Below is a small trained network, with its code and all its weights. Each question gives an input and a target symbol and asks what happens when units are switched off, that is, made to give their printed mean instead of their output.

import numpy as np


def w(rows, s, z=0):
    codes = np.array(rows[::2]) - 128.0
    scale = np.full(codes.shape[1], s)
    scale[-1] = z or s
    return codes * scale


def f(y):
    return np.maximum(y, 0)


def softmax(a):
    e = np.exp(a - a.max(-1, keepdims=True))
    return e / e.sum(-1, keepdims=True)


def log_softmax(a):
    a = a - a.max(-1, keepdims=True)
    return a - np.log(np.exp(a).sum(-1, keepdims=True))


def net(x, mask):
    ids = ['γηλμπστφω'.index(c) for c in x.split()]
    T = len(ids)
    res = E[ids] + P[:T]
    r = res
    for j in range(2):
        rows = slice(2 * j, 2 * j + 2)
        q, k, v = (r @ M[0][rows].T for M in (Q, K, V))
        z = softmax(np.where(np.tri(T) > 0, q @ k.T / 2**0.5, -1e9)) @ v
        o = O[0][rows]
        res = res + np.where(mask[j], z, o[:, -1]) @ o[:, :-1]
    y = f(res @ A[0][:, :-1].T + A[0][:, -1])
    res = res + np.where(mask[2:10], y, B[0][:, -1]) @ B[0][:, :-1]
    return log_softmax(res[-1] @ U[:, :-1].T + U[:, -1])


Q, K, V, O, A, B = {}, {}, {}, {}, {}, {}
E = w([
[165,88,166,159,173,152,97],'γ',
[69,139,103,126,100,132,137],'η',
[140,171,178,140,47,165,50],'λ',
[164,70,111,133,155,65,122],'μ',
[136,184,141,73,244,132,127],'π',
[131,68,115,102,215,114,57],'σ',
[229,106,124,223,172,153,111],'τ',
[124,42,224,39,8,144,170],'φ',
[36,184,230,158,100,26,79],'ω',
],0.016)
P = w([
[1,195,84,174,54,220,186],'0',
[53,157,119,147,95,181,151],'1',
[78,119,150,156,77,128,125],'2',
[144,134,169,172,141,133,181],'3',
[154,77,170,180,132,94,190],'4',
[172,30,192,190,149,90,175],'5',
[157,33,178,181,161,106,201],'6',
[154,64,190,170,143,161,238],'7',
],0.0072)
Q[0] = w([
[158,224,61,150,69,193,178],'h1',
[41,222,152,120,74,120,86],'h1',
[121,102,206,187,186,86,1],'h2',
[123,120,169,211,8,169,79],'h2',
],0.0069)
K[0] = w([
[112,206,95,91,156,164,89],'h1',
[48,188,83,158,60,109,101],'h1',
[181,137,155,145,119,57,118],'h2',
[141,140,131,84,49,254,185],'h2',
],0.009)
V[0] = w([
[168,210,13,253,123,154,128],'h1',
[102,211,204,153,34,171,249],'h1',
[165,33,47,57,135,196,88],'h2',
[247,79,112,102,147,175,89],'h2',
],0.0062)
O[0] = w([
[116,102,175,193,107,216,109,2],'h1',
[145,167,219,123,83,90,147,129],'h1',
[199,174,2,121,119,136,148,131],'h2',
[110,176,159,93,128,192,53,107],'h2',
],0.0099,0.0069)
A[0] = w([
[137,191,17,100,137,48,116,16],'n1',
[197,204,131,124,2,132,59,138],'n2',
[103,128,38,206,180,139,158,144],'n3',
[110,120,48,27,113,28,129,184],'n4',
[48,134,175,151,84,150,128,6],'n5',
[64,98,192,157,72,81,109,184],'n6',
[46,147,85,76,157,96,121,72],'n7',
[74,239,87,50,176,229,116,3],'n8',
],0.0082,0.005)
B[0] = w([
[153,147,218,127,107,118,192,163],'n1',
[71,137,79,70,229,178,117,154],'n2',
[64,146,104,124,112,183,138,181],'n3',
[181,115,201,158,145,174,157,249],'n4',
[242,172,83,121,129,144,137,145],'n5',
[84,146,69,91,130,118,110,206],'n6',
[108,151,153,252,102,170,161,158],'n7',
[113,135,115,155,195,128,69,142],'n8',
],0.011,0.014)
U = w([
[104,157,143,112,142,109,181,2],'γ',
[113,174,149,135,67,128,167,92],'η',
[202,106,43,11,229,114,8,254],'λ',
[72,11,158,160,213,2,126,127],'μ',
[249,175,161,162,213,22,129,124],'π',
[99,121,111,169,76,104,240,103],'σ',
[249,109,46,169,223,193,162,198],'τ',
[102,82,179,9,78,175,211,79],'φ',
[42,225,205,163,143,35,106,158],'ω',
],0.0066,0.006)

Each question gives the input, a string of symbols that net reads in full, and the target symbol t.
The units are the heads (2 rows each of Q, K, V and O) and the neurons (one row each of A and B). Each row of codes is followed by its name. A weight is (code - 128) times the scale printed after its matrix; where a second scale follows, it is the last column's (O, A, B and U).
mask holds one flag per unit, heads first, then neurons. A switched-off unit (its flag False) gives its mean, the last column of its rows in O or B, instead of its output. The means were averaged over made-up inputs and are rounded, as every weight is.
A unit's drop is (log p(t) with every unit on - log p(t) with that unit switched off) / (log p(t) with every unit on - log p(t) with every unit switched off).
The circuit of an input: a set's keep is (log p(t) with only the set's units on - log p(t) with every unit switched off) / (log p(t) with every unit on - log p(t) with every unit switched off). Starting from all 10 units, units are removed one at a time, each time the one whose removal leaves the highest keep (on an exact tie, the one counted first), for as long as the keep stays at least 0.8.
circuit, biggest first: the units of the circuit, biggest drop first
most important unit: the unit with the biggest drop
k most important neurons: the k neurons with the biggest drops, biggest first
which heads matter: for each layer, one digit per head in row order, 1 if its drop is at least 0.15 and else 0, layers parted by /
drop of u: that unit's drop, to one decimal
input φ σ σ μ σ τ π, target λ: most important unit : h1
input τ σ γ, target λ: which heads matter : 01
input λ ω γ μ, target μ: circuit, biggest first : h2, n5
input σ φ φ φ φ φ γ, target π: circuit, biggest first : h1, n3
input γ σ σ λ, target λ: 2 most important neurons : n2, n4
input σ φ γ τ σ π φ μ, target π: circuit, biggest first : h1, n3, n6, n2
input σ σ ω γ, target μ: circuit, biggest first : h2, n4
input φ ω σ λ φ π, target π: circuit, biggest first : h1, n3
input σ σ σ σ λ σ, target τ: which heads matter : 10
input φ σ τ φ π, target π: 2 most important neurons : n3, n6
input ω τ σ, target μ: 2 most important neurons : n5, n2
input σ τ σ μ ω π, target μ: drop of n3 : 0.0
input μ τ ω η μ, target μ: drop of h2 : 0.8
input σ φ φ σ γ φ μ, target π: drop of n3 : 0.1
input ω μ ω ω σ γ, target μ: circuit, biggest first : h2
input σ φ σ, target π: drop of h1 : 0.5
